Below are the code and all the weights of a small trained network. Each question names an input and a target symbol and asks about switching units off, where a switched-off unit gives its printed mean instead of its output.

import numpy as np


def w(rows, s, z=0):
    codes = np.array(rows[::2]) - 128.0
    scale = np.full(codes.shape[1], s)
    scale[-1] = z or s
    return codes * scale


def f(y):
    return y / 2 * (1 + np.tanh(0.7978845608 * (y + 0.044715 * y**3)))


def softmax(a):
    e = np.exp(a - a.max(-1, keepdims=True))
    return e / e.sum(-1, keepdims=True)


def log_softmax(a):
    a = a - a.max(-1, keepdims=True)
    return a - np.log(np.exp(a).sum(-1, keepdims=True))


def net(x, mask):
    ids = ['ΔΘΠβζη'.index(c) for c in x.split()]
    T = len(ids)
    res = E[ids] + P[:T]
    r = res
    for j in range(2):
        rows = slice(2 * j, 2 * j + 2)
        q, k, v = (r @ M[0][rows].T for M in (Q, K, V))
        z = softmax(np.where(np.tri(T) > 0, q @ k.T / 2**0.5, -1e9)) @ v
        o = O[0][rows]
        res = res + np.where(mask[j], z, o[:, -1]) @ o[:, :-1]
    y = f(res @ A[0][:, :-1].T + A[0][:, -1])
    res = res + np.where(mask[2:14], y, B[0][:, -1]) @ B[0][:, :-1]
    return log_softmax(res[-1] @ U[:, :-1].T + U[:, -1])


Q, K, V, O, A, B = {}, {}, {}, {}, {}, {}
E = w([
[72,155,101,8,86,155],'Δ',
[67,94,171,149,124,50],'Θ',
[139,143,111,107,70,254],'Π',
[58,107,84,91,139,96],'β',
[109,126,236,129,126,179],'ζ',
[112,85,28,214,137,172],'η',
],0.0077)
P = w([
[16,198,125,217,3,198],'0',
[71,51,143,160,27,174],'1',
[116,104,150,139,23,103],'2',
[51,215,134,141,172,165],'3',
[106,31,143,103,127,163],'4',
[151,92,131,121,78,92],'5',
[82,231,122,128,209,148],'6',
[137,23,111,72,161,136],'7',
[174,118,113,109,101,71],'8',
[102,10,106,51,253,194],'9',
[169,29,63,43,173,95],'10',
],0.0044)
Q[0] = w([
[151,49,76,98,224,179],'h1',
[1,205,166,91,213,190],'h1',
[90,111,157,160,161,62],'h2',
[174,133,170,134,163,122],'h2',
],0.034)
K[0] = w([
[192,82,129,97,133,112],'h1',
[100,3,137,101,113,159],'h1',
[97,114,125,162,137,94],'h2',
[138,129,174,149,124,136],'h2',
],0.049)
V[0] = w([
[116,137,101,147,131,49],'h1',
[108,152,252,106,111,61],'h1',
[56,102,65,127,133,112],'h2',
[89,90,204,184,163,127],'h2',
],0.021)
O[0] = w([
[162,164,151,158,225,161,110],'h1',
[96,2,149,102,190,188,57],'h1',
[65,147,203,206,139,111,255],'h2',
[213,80,121,145,83,14,130],'h2',
],0.0097,0.0089)
A[0] = w([
[162,110,81,49,204,17,108],'n1',
[100,170,253,113,111,163,118],'n2',
[111,156,152,59,108,99,188],'n3',
[96,148,155,45,128,138,86],'n4',
[159,132,65,82,113,175,180],'n5',
[162,184,139,142,129,129,94],'n6',
[117,109,90,163,173,152,239],'n7',
[158,81,75,162,171,178,4],'n8',
[88,108,13,149,138,78,173],'n9',
[149,150,51,188,108,142,124],'n10',
[102,106,227,105,126,115,208],'n11',
[190,140,111,202,168,160,72],'n12',
],0.018,0.0036)
B[0] = w([
[41,130,184,186,160,252,135],'n1',
[126,56,101,109,125,114,255],'n2',
[157,100,204,174,112,121,175],'n3',
[122,153,134,161,212,131,149],'n4',
[98,108,105,109,57,159,141],'n5',
[90,167,83,131,92,73,185],'n6',
[95,95,141,150,62,117,161],'n7',
[181,210,129,93,141,150,134],'n8',
[190,87,103,69,119,129,167],'n9',
[124,108,126,103,203,199,186],'n10',
[160,187,125,125,117,87,230],'n11',
[108,154,157,167,194,71,141],'n12',
],0.023,0.012)
U = w([
[46,56,199,232,227,148,92],'Δ',
[188,94,120,82,176,190,6],'Θ',
[31,79,116,130,70,255,107],'Π',
[177,104,74,84,44,38,208],'β',
[117,194,74,104,205,149,32],'ζ',
[135,237,209,180,120,154,198],'η',
],0.0044,0.0021)

Each question gives the input, a string of symbols that net reads in full, and the target symbol t.
The units are the heads (2 rows each of Q, K, V and O) and the neurons (one row each of A and B). Each row of codes is followed by its name. A weight is (code - 128) times the scale printed after its matrix; where a second scale follows, it is the last column's (O, A, B and U).
mask holds one flag per unit, heads first, then neurons. A switched-off unit (its flag False) gives its mean, the last column of its rows in O or B, instead of its output. The means were averaged over made-up inputs and are rounded, as every weight is.
A unit's drop is (log p(t) with every unit on - log p(t) with that unit switched off) / (log p(t) with every unit on - log p(t) with every unit switched off).
The circuit of an input: a set's keep is (log p(t) with only the set's units on - log p(t) with every unit switched off) / (log p(t) with every unit on - log p(t) with every unit switched off). Starting from the 12 units with the biggest drops (on a tie, the unit counted first), units are removed one at a time, each time the one whose removal leaves the highest keep (on an exact tie, the one counted first), for as long as the keep stays at least 0.8.
circuit, biggest first: the units of the circuit, biggest drop first
unit that matters most: the unit with the biggest drop
top k neurons: the k neurons with the biggest drops, biggest first
drop when u is switched off: that unit's drop, to one decimal
input β β Π η β Δ ζ, target β: circuit, biggest first : [n10, n2]
input β η Π ζ Θ ζ η, target η: top 3 neurons : [n8, n2, n12]
input β Θ Δ Π η η, target Θ: circuit, biggest first : [h1, n10, n9]
input η η β β Π ζ ζ ζ η ζ, target Π: unit that matters most : h2
input β Θ β ζ β β Θ ζ Δ β Θ, target Δ: top 3 neurons : [n1, n6, n8]
input β η ζ Δ, target Δ: top 4 neurons : [n3, n4, n10, n2]
input β Π Θ β β Π ζ ζ, target η: top 3 neurons : [n2, n1, n11]
input ζ Θ Θ, target η: top 4 neurons : [n1, n2, n11, n6]
input η β η, target ζ: circuit, biggest first : [n10, h1, n6]
input Δ β η, target Π: circuit, biggest first : [h2, n11, h1, n12]
input β Θ η η β η Π, target Π: circuit, biggest first : [h2, n5]
input ζ β η Θ β η Θ η η, target η: circuit, biggest first : [h1, n8, n2]
input η η β Θ β β η Θ, target η: circuit, biggest first : [h2, n1, n2, n11]
input Θ Δ Δ β η, target Π: circuit, biggest first : [n7, h2, n11]
input ζ β η Δ Δ Π β η β η, target ζ: circuit, biggest first : [h1, n10, n6]
input η Δ β Θ β β β η Θ β Θ, target Δ: circuit, biggest first : [n1, h2]
input Θ β Π β η, target Θ: top 2 neurons : [n9, n10]
input β Θ η ζ, target β: unit that matters most : n11
input Θ β ζ Δ ζ ζ Π Π, target Π: circuit, biggest first : [n5, h2]
input β β β ζ ζ η η Δ β β ζ, target Δ: top 2 neurons : [n1, n6]
input β η η β β η, target Δ: drop when h1 is switched off : 0.4
input β β Θ β ζ Δ η ζ, target η: drop when h2 is switched off : 2.4
input β β Θ Θ ζ ζ Δ η β β ζ, target Δ: drop when h2 is switched off : 3.0
